Below are the code and all the weights of a small trained network. Each question names an input and a class and asks about switching units off, where a switched-off unit gives its printed mean instead of its output.

import numpy as np


def w(rows, s, z=0):
    codes = np.array(rows[::2]) - 128.0
    scale = np.full(codes.shape[1], s)
    scale[-1] = z or s
    return codes * scale


def f(y):
    return y / 2 * (1 + np.tanh(0.7978845608 * (y + 0.044715 * y**3)))


def log_softmax(a):
    a = a - a.max(-1, keepdims=True)
    return a - np.log(np.exp(a).sum(-1, keepdims=True))


def net(x, mask):
    res = np.array(x, float).reshape(1, 5) / 4 @ E
    y = f(res @ A[0][:, :-1].T + A[0][:, -1])
    res = res + np.where(mask, y, B[0][:, -1]) @ B[0][:, :-1]
    return log_softmax(res[-1] @ U[:, :-1].T + U[:, -1])


A, B = {}, {}
E = w([
[121,126,122,124,124,128],'x0',
[164,7,143,98,81,145],'x1',
[171,136,59,191,55,133],'x2',
[111,126,113,125,116,128],'x3',
[123,95,134,172,235,206],'x4',
],0.011)
A[0] = w([
[95,57,197,164,103,123,132],'n1',
[175,138,99,171,107,139,74],'n2',
[88,154,116,168,145,75,126],'n3',
[120,117,125,192,174,115,129],'n4',
[118,143,110,146,169,62,98],'n5',
[98,97,207,124,144,75,117],'n6',
[191,144,81,146,114,133,101],'n7',
[164,134,130,143,175,178,104],'n8',
[96,184,120,152,135,101,99],'n9',
[144,71,132,125,120,111,75],'n10',
[92,87,90,166,168,115,141],'n11',
[166,88,107,90,131,131,82],'n12',
[134,69,173,152,110,104,93],'n13',
[111,115,58,145,174,189,78],'n14',
[160,143,126,115,73,37,119],'n15',
[153,102,141,130,136,122,255],'n16',
[72,127,189,103,131,120,39],'n17',
[136,155,117,63,133,27,101],'n18',
[57,135,185,49,176,70,132],'n19',
[135,158,138,100,99,89,52],'n20',
[137,132,101,110,135,47,135],'n21',
[135,248,162,137,179,155,122],'n22',
],0.012,0.0082)
B[0] = w([
[106,129,111,114,55,130,191],'n1',
[58,106,92,210,176,118,162],'n2',
[49,155,152,90,57,155,176],'n3',
[136,90,135,89,109,85,161],'n4',
[69,107,124,142,106,168,151],'n5',
[123,150,54,187,146,128,184],'n6',
[71,139,88,203,204,145,173],'n7',
[133,87,172,79,150,70,167],'n8',
[99,135,214,103,83,114,184],'n9',
[34,81,167,168,89,161,156],'n10',
[176,106,154,95,142,101,162],'n11',
[19,101,180,122,90,138,152],'n12',
[37,129,173,117,104,157,164],'n13',
[151,71,125,89,160,2,170],'n14',
[175,90,159,138,192,105,237],'n15',
[169,197,102,107,42,165,233],'n16',
[55,51,92,219,157,63,152],'n17',
[142,83,139,87,177,110,213],'n18',
[143,210,79,211,167,103,254],'n19',
[105,70,148,133,138,98,158],'n20',
[171,87,154,68,178,128,178],'n21',
[94,139,179,105,102,197,241],'n22',
],0.0082,0.009)
U = w([
[62,97,179,146,69,146,25],'0',
[165,49,163,123,165,91,43],'1',
[109,109,86,246,147,125,39],'2',
[156,125,124,142,104,139,254],'3',
[156,119,128,145,112,157,233],'4',
],0.012,0.0078)

Each question gives the input, the list of numbers given to net, and the class t.
The units are the neurons (one row each of A and B). Each row of codes is followed by its name. A weight is (code - 128) times the scale printed after its matrix; where a second scale follows, it is the last column's (A, B and U).
mask holds one flag per neuron, in row order. A switched-off neuron (its flag False) gives its mean, the last column of its row in B, instead of its output. The means were averaged over made-up inputs and are rounded, as every weight is.
A unit's drop is (log p(t) with every unit on - log p(t) with that unit switched off) / (log p(t) with every unit on - log p(t) with every unit switched off).
The circuit of an input: a set's keep is (log p(t) with only the set's units on - log p(t) with every unit switched off) / (log p(t) with every unit on - log p(t) with every unit switched off). Starting from the 12 units with the biggest drops (on a tie, the unit counted first), units are removed one at a time, each time the one whose removal leaves the highest keep (on an exact tie, the one counted first), for as long as the keep stays at least 0.8.
circuit, biggest first: the units of the circuit, biggest drop first
unit that matters most: the unit with the biggest drop
k most important neurons: the k neurons with the biggest drops, biggest first
drop when u is switched off: that unit's drop, to one decimal
input [4,-5,8,-7,-6], class 2: 2 most important neurons => n7, n2
input [3,-4,-7,4,-8], class 1: circuit, biggest first => n18
input [3,3,-7,3,-4], class 2: circuit, biggest first => n19, n6
input [-7,-6,3,6,-8], class 1: circuit, biggest first => n15, n18
input [-4,5,1,-3,4], class 0: circuit, biggest first => n19, n15
input [2,7,-4,-6,7], class 0: circuit, biggest first => n1, n13
input [-4,-7,1,5,6], class 0: 2 most important neurons => n22, n3
input [-1,3,2,-3,8], class 1: 2 most important neurons => n14, n8
input [-7,1,-5,5,-8], class 1: circuit, biggest first => n18, n15
input [-6,7,0,-6,-8], class 1: 2 most important neurons => n15, n18
input [-2,7,-8,-4,-3], class 2: 2 most important neurons => n19, n6
input [-4,-3,-8,-5,7], class 2: 3 most important neurons => n19, n6, n17
input [1,4,-7,-4,-2], class 2: 3 most important neurons => n19, n6, n17
input [0,5,8,-4,3], class 2: circuit, biggest first => n2
input [0,-7,-3,4,-8], class 1: 4 most important neurons => n18, n15, n21, n16
input [-4,8,-3,-7,-7], class 0: 4 most important neurons => n13, n10, n12, n1
input [-1,2,7,-1,-6], class 2: 2 most important neurons => n7, n2
input [1,-4,-2,-6,7], class 1: 2 most important neurons => n14, n8
input [2,6,4,3,8], class 1: 3 most important neurons => n14, n8, n11
input [-2,1,-2,8,8], class 1: unit that matters most => n14
input [-3,5,-2,6,-7], class 1: 2 most important neurons => n15, n18
input [1,8,6,-6,-4], class 0: drop when n10 is switched off => 0.2
input [8,8,1,-3,8], class 0: drop when n16 is switched off => 0.2
input [-1,8,-7,1,6], class 0: drop when n13 is switched off => 0.2
